Here is a tiny trained network, its code and every weight. The questions are about switching its units off for an input and a target symbol, where a switched-off unit gives its printed mean instead of its output.

import numpy as np


def w(rows, s, z=0):
    codes = np.array(rows[::2]) - 128.0
    scale = np.full(codes.shape[1], s)
    scale[-1] = z or s
    return codes * scale


def f(y):
    return y / 2 * (1 + np.tanh(0.7978845608 * (y + 0.044715 * y**3)))


def softmax(a):
    e = np.exp(a - a.max(-1, keepdims=True))
    return e / e.sum(-1, keepdims=True)


def log_softmax(a):
    a = a - a.max(-1, keepdims=True)
    return a - np.log(np.exp(a).sum(-1, keepdims=True))


def net(x, mask):
    ids = ['ΦΩαβγεζηθμστ'.index(c) for c in x.split()]
    T = len(ids)
    res = E[ids] + P[:T]
    u = 0
    for l in range(3):
        q, k, v = (res @ M[l].T for M in (Q, K, V))
        z = softmax(np.where(np.tri(T) > 0, q @ k.T / 3**0.5, -1e9)) @ v
        res = res + np.where(mask[u], z, O[l][:, -1]) @ O[l][:, :-1]
        u += 1
        y = f(res @ A[l][:, :-1].T + A[l][:, -1])
        res = res + np.where(mask[u : u + 12], y, B[l][:, -1]) @ B[l][:, :-1]
        u += 12
    return log_softmax(res[-1] @ U[:, :-1].T + U[:, -1])


Q, K, V, O, A, B = {}, {}, {}, {}, {}, {}
E = w([
[203,47,141,93,125,80],'Φ',
[135,105,24,58,168,94],'Ω',
[128,52,111,44,106,143],'α',
[224,200,108,113,115,229],'β',
[103,119,53,86,76,155],'γ',
[120,164,82,106,115,76],'ε',
[156,106,214,138,156,45],'ζ',
[96,185,73,158,141,224],'η',
[152,57,127,188,148,162],'θ',
[70,59,32,123,81,194],'μ',
[193,240,128,184,4,168],'σ',
[88,156,174,70,115,127],'τ',
],0.02)
P = w([
[40,138,140,136,174,76],'0',
[202,137,117,41,96,147],'1',
[91,74,100,198,183,38],'2',
[59,160,254,189,133,238],'3',
[196,138,112,84,108,140],'4',
[102,53,86,221,169,39],'5',
[74,140,238,208,135,225],'6',
[166,180,128,46,122,167],'7',
[114,22,67,249,172,26],'8',
[81,131,228,214,138,220],'9',
[160,175,128,59,144,166],'10',
],0.0085)
Q[0] = w([
[124,147,146,212,77,161],'L0H0',
[47,152,114,71,100,60],'L0H0',
[130,53,255,185,6,224],'L0H0',
],0.0083)
K[0] = w([
[34,204,126,254,68,154],'L0H0',
[90,246,177,89,122,205],'L0H0',
[183,94,136,166,16,193],'L0H0',
],0.0063)
V[0] = w([
[140,121,192,37,178,197],'L0H0',
[60,233,58,247,91,4],'L0H0',
[183,52,148,124,71,141],'L0H0',
],0.0034)
O[0] = w([
[184,2,162,219,210,38,2],'L0H0',
[130,93,183,159,126,157,116],'L0H0',
[119,144,240,111,128,174,235],'L0H0',
],0.0072,0.00086)
A[0] = w([
[93,125,80,117,220,173,91],'L0N0',
[191,52,117,119,97,117,203],'L0N1',
[106,163,134,146,119,229,220],'L0N2',
[157,110,104,91,120,71,67],'L0N3',
[248,121,112,107,142,108,135],'L0N4',
[152,195,160,122,126,144,3],'L0N5',
[128,91,142,5,141,104,157],'L0N6',
[183,163,132,78,162,133,111],'L0N7',
[123,122,117,158,120,135,167],'L0N8',
[118,117,44,162,164,145,110],'L0N9',
[67,154,83,112,74,153,135],'L0N10',
[109,43,154,121,158,137,220],'L0N11',
],0.011,0.0036)
B[0] = w([
[188,140,167,202,107,172,178],'L0N0',
[123,100,121,111,172,164,200],'L0N1',
[73,138,124,123,178,77,254],'L0N2',
[120,183,102,95,94,29,160],'L0N3',
[104,180,232,40,144,155,187],'L0N4',
[141,15,101,138,78,96,154],'L0N5',
[255,118,94,160,157,105,204],'L0N6',
[104,163,202,182,126,159,157],'L0N7',
[69,194,144,164,141,131,150],'L0N8',
[148,101,84,110,187,168,190],'L0N9',
[143,38,122,141,110,96,200],'L0N10',
[151,77,205,152,119,160,201],'L0N11',
],0.0081,0.0088)
Q[1] = w([
[122,35,117,50,247,145],'L1H0',
[136,95,117,188,151,144],'L1H0',
[191,135,87,137,130,144],'L1H0',
],0.012)
K[1] = w([
[164,78,123,120,218,204],'L1H0',
[147,55,102,214,53,130],'L1H0',
[140,101,71,127,254,34],'L1H0',
],0.0083)
V[1] = w([
[123,65,106,150,253,174],'L1H0',
[124,129,121,126,69,143],'L1H0',
[104,119,154,160,163,62],'L1H0',
],0.0062)
O[1] = w([
[166,182,153,129,95,91,254],'L1H0',
[62,42,163,140,74,100,102],'L1H0',
[229,116,95,243,254,88,121],'L1H0',
],0.0062,0.008)
A[1] = w([
[131,162,126,177,157,78,112],'L1N0',
[132,150,74,136,114,102,150],'L1N1',
[137,160,137,205,165,80,163],'L1N2',
[193,138,117,137,113,208,69],'L1N3',
[100,175,108,106,108,162,128],'L1N4',
[109,146,138,52,128,98,39],'L1N5',
[113,11,53,96,123,125,78],'L1N6',
[58,93,163,170,132,104,102],'L1N7',
[201,95,180,154,136,114,234],'L1N8',
[144,135,206,122,154,226,69],'L1N9',
[134,119,131,158,114,88,194],'L1N10',
[92,60,194,151,109,190,3],'L1N11',
],0.011,0.0042)
B[1] = w([
[140,118,111,78,79,132,149],'L1N0',
[73,98,108,178,98,110,152],'L1N1',
[80,23,161,70,126,154,176],'L1N2',
[72,46,122,94,124,176,178],'L1N3',
[132,2,173,172,182,69,133],'L1N4',
[221,72,190,87,228,134,143],'L1N5',
[183,150,107,190,192,118,178],'L1N6',
[174,64,150,138,75,71,168],'L1N7',
[156,125,174,147,91,139,249],'L1N8',
[153,98,5,104,136,97,214],'L1N9',
[69,130,178,140,127,132,154],'L1N10',
[119,148,136,132,49,132,180],'L1N11',
],0.0087,0.012)
Q[2] = w([
[168,224,152,105,197,112],'L2H0',
[122,169,97,117,92,68],'L2H0',
[89,2,118,107,12,237],'L2H0',
],0.0049)
K[2] = w([
[64,132,192,57,173,150],'L2H0',
[106,96,91,142,69,196],'L2H0',
[57,235,195,130,115,254],'L2H0',
],0.0055)
V[2] = w([
[55,197,203,33,73,65],'L2H0',
[56,182,220,75,196,59],'L2H0',
[253,184,80,192,135,80],'L2H0',
],0.0027)
O[2] = w([
[77,92,119,74,53,53,8],'L2H0',
[164,224,169,97,255,31,2],'L2H0',
[172,184,96,171,152,25,156],'L2H0',
],0.0073,0.0042)
A[2] = w([
[97,192,104,129,102,118,186],'L2N0',
[192,146,172,191,83,91,120],'L2N1',
[185,126,197,119,90,152,1],'L2N2',
[7,151,134,67,114,67,189],'L2N3',
[111,121,207,172,152,38,121],'L2N4',
[188,72,43,149,158,140,67],'L2N5',
[190,140,163,99,139,192,74],'L2N6',
[82,63,115,127,66,149,6],'L2N7',
[93,126,95,207,185,149,63],'L2N8',
[130,183,130,119,158,166,138],'L2N9',
[153,90,106,155,170,166,165],'L2N10',
[169,252,73,77,176,139,128],'L2N11',
],0.011,0.0075)
B[2] = w([
[4,40,118,144,231,80,128],'L2N0',
[142,152,147,87,179,150,194],'L2N1',
[68,140,114,196,141,122,184],'L2N2',
[168,107,153,169,149,130,146],'L2N3',
[137,127,65,51,119,122,162],'L2N4',
[85,163,142,99,105,82,249],'L2N5',
[117,108,76,162,143,123,196],'L2N6',
[130,164,100,123,133,132,200],'L2N7',
[171,114,88,122,149,180,159],'L2N8',
[23,219,66,64,134,121,127],'L2N9',
[114,156,166,133,126,112,229],'L2N10',
[120,145,181,105,75,178,150],'L2N11',
],0.013,0.016)
U = w([
[179,102,108,103,182,134,68],'Φ',
[145,150,172,129,70,6,38],'Ω',
[98,153,221,153,183,80,96],'α',
[59,174,166,90,150,139,83],'β',
[122,192,59,176,147,103,56],'γ',
[48,89,101,152,159,50,63],'ε',
[80,65,159,61,146,110,73],'ζ',
[61,104,106,124,192,208,82],'η',
[51,92,244,174,110,133,233],'θ',
[254,136,179,188,117,202,226],'μ',
[176,82,47,109,50,145,171],'σ',
[245,55,229,99,79,135,253],'τ',
],0.0085,0.0048)

Each question gives the input, a string of symbols that net reads in full, and the target symbol t.
The units are the heads (3 rows each of Q, K, V and O) and the neurons (one row each of A and B). Each row of codes is followed by its name. A weight is (code - 128) times the scale printed after its matrix; where a second scale follows, it is the last column's (O, A, B and U).
mask holds one flag per unit, layer by layer, with each layer's heads first. A switched-off unit (its flag False) gives its mean, the last column of its rows in O or B, instead of its output. The means were averaged over made-up inputs and are rounded, as every weight is.
A unit's drop is (log p(t) with every unit on - log p(t) with that unit switched off) / (log p(t) with every unit on - log p(t) with every unit switched off).
The circuit of an input: a set's keep is (log p(t) with only the set's units on - log p(t) with every unit switched off) / (log p(t) with every unit on - log p(t) with every unit switched off). Starting from the 12 units with the biggest drops (on a tie, the unit counted first), units are removed one at a time, each time the one whose removal leaves the highest keep (on an exact tie, the one counted first), for as long as the keep stays at least 0.8.
circuit, biggest first: the units of the circuit, biggest drop first
unit that matters most: the unit with the biggest drop
top k neurons: the k neurons with the biggest drops, biggest first
top k neurons in layer l: the k neurons of layer l with the biggest drops, biggest first
input Ω α ζ, target ζ: circuit, biggest first	L2N4, L1N2
input Φ μ θ η β μ ε ε μ α, target μ: unit that matters most	L0N9
input γ β γ α θ σ θ, target σ: circuit, biggest first	L0H0, L1N9
input τ θ Φ, target Φ: top 2 neurons	L2N4, L0N3
input γ ε Ω ζ Ω ζ μ, target μ: top 3 neurons	L0N10, L1N6, L0N2
input θ ζ θ Ω, target θ: circuit, biggest first	L1N9, L2N4
input ε ε Ω θ β σ μ μ, target γ: top 2 neurons	L2N5, L1N6
input ζ γ Φ η ε η τ σ Ω η α, target ε: top 2 neurons in layer 0	L0N6, L0N2
input α ε Ω α ε ε Φ θ, target σ: top 2 neurons	L1N9, L0N2
input α Ω μ θ μ ζ σ γ ε τ, target τ: top 2 neurons	L0N2, L2N5
input α μ μ, target μ: top 3 neurons	L2N8, L1N6, L1N9
input ζ σ β α, target σ: top 3 neurons in layer 1	L1N9, L1N11, L1N5
input θ Ω μ σ σ Ω α, target σ: top 3 neurons in layer 0	L0N5, L0N11, L0N3
input γ γ θ γ ε, target τ: top 2 neurons in layer 1	L1N5, L1N9
input σ σ θ θ ε α, target α: unit that matters most	L1N6
input ε γ ε α α, target ε: top 2 neurons in layer 0	L0N2, L0N6
input Ω γ σ θ Φ, target α: top 2 neurons in layer 0	L0N3, L0N1
input σ Φ μ Ω γ ζ Ω θ μ Φ, target μ: top 4 neurons	L0N9, L1N8, L1N2, L0N3
input α Ω Ω Ω σ τ θ θ η, target η: top 3 neurons	L2N8, L0N9, L0N6
input μ γ σ ε, target σ: unit that matters most	L1H0
input ε ζ σ σ σ α σ σ ε γ, target σ: top 4 neurons in layer 1	L1N7, L1N9, L1N11, L1N5
input α γ Φ ζ ζ θ θ μ μ ζ ζ, target Φ: top 2 neurons in layer 1	L1N3, L1N11
input γ σ η Ω α σ Φ, target σ: top 3 neurons	L1N9, L0N2, L0N1
input σ α Φ η ζ Ω α θ Ω, target Ω: top 2 neurons in layer 0	L0N3, L0N6
input α ε η σ β θ τ θ μ Φ, target μ: top 3 neurons in layer 2	L2N5, L2N1, L2N4
input γ ζ σ ε θ σ η Ω, target β: top 2 neurons in layer 0	L0N4, L0N5
input Φ θ α η β α Ω σ γ, target γ: unit that matters most	L2N5
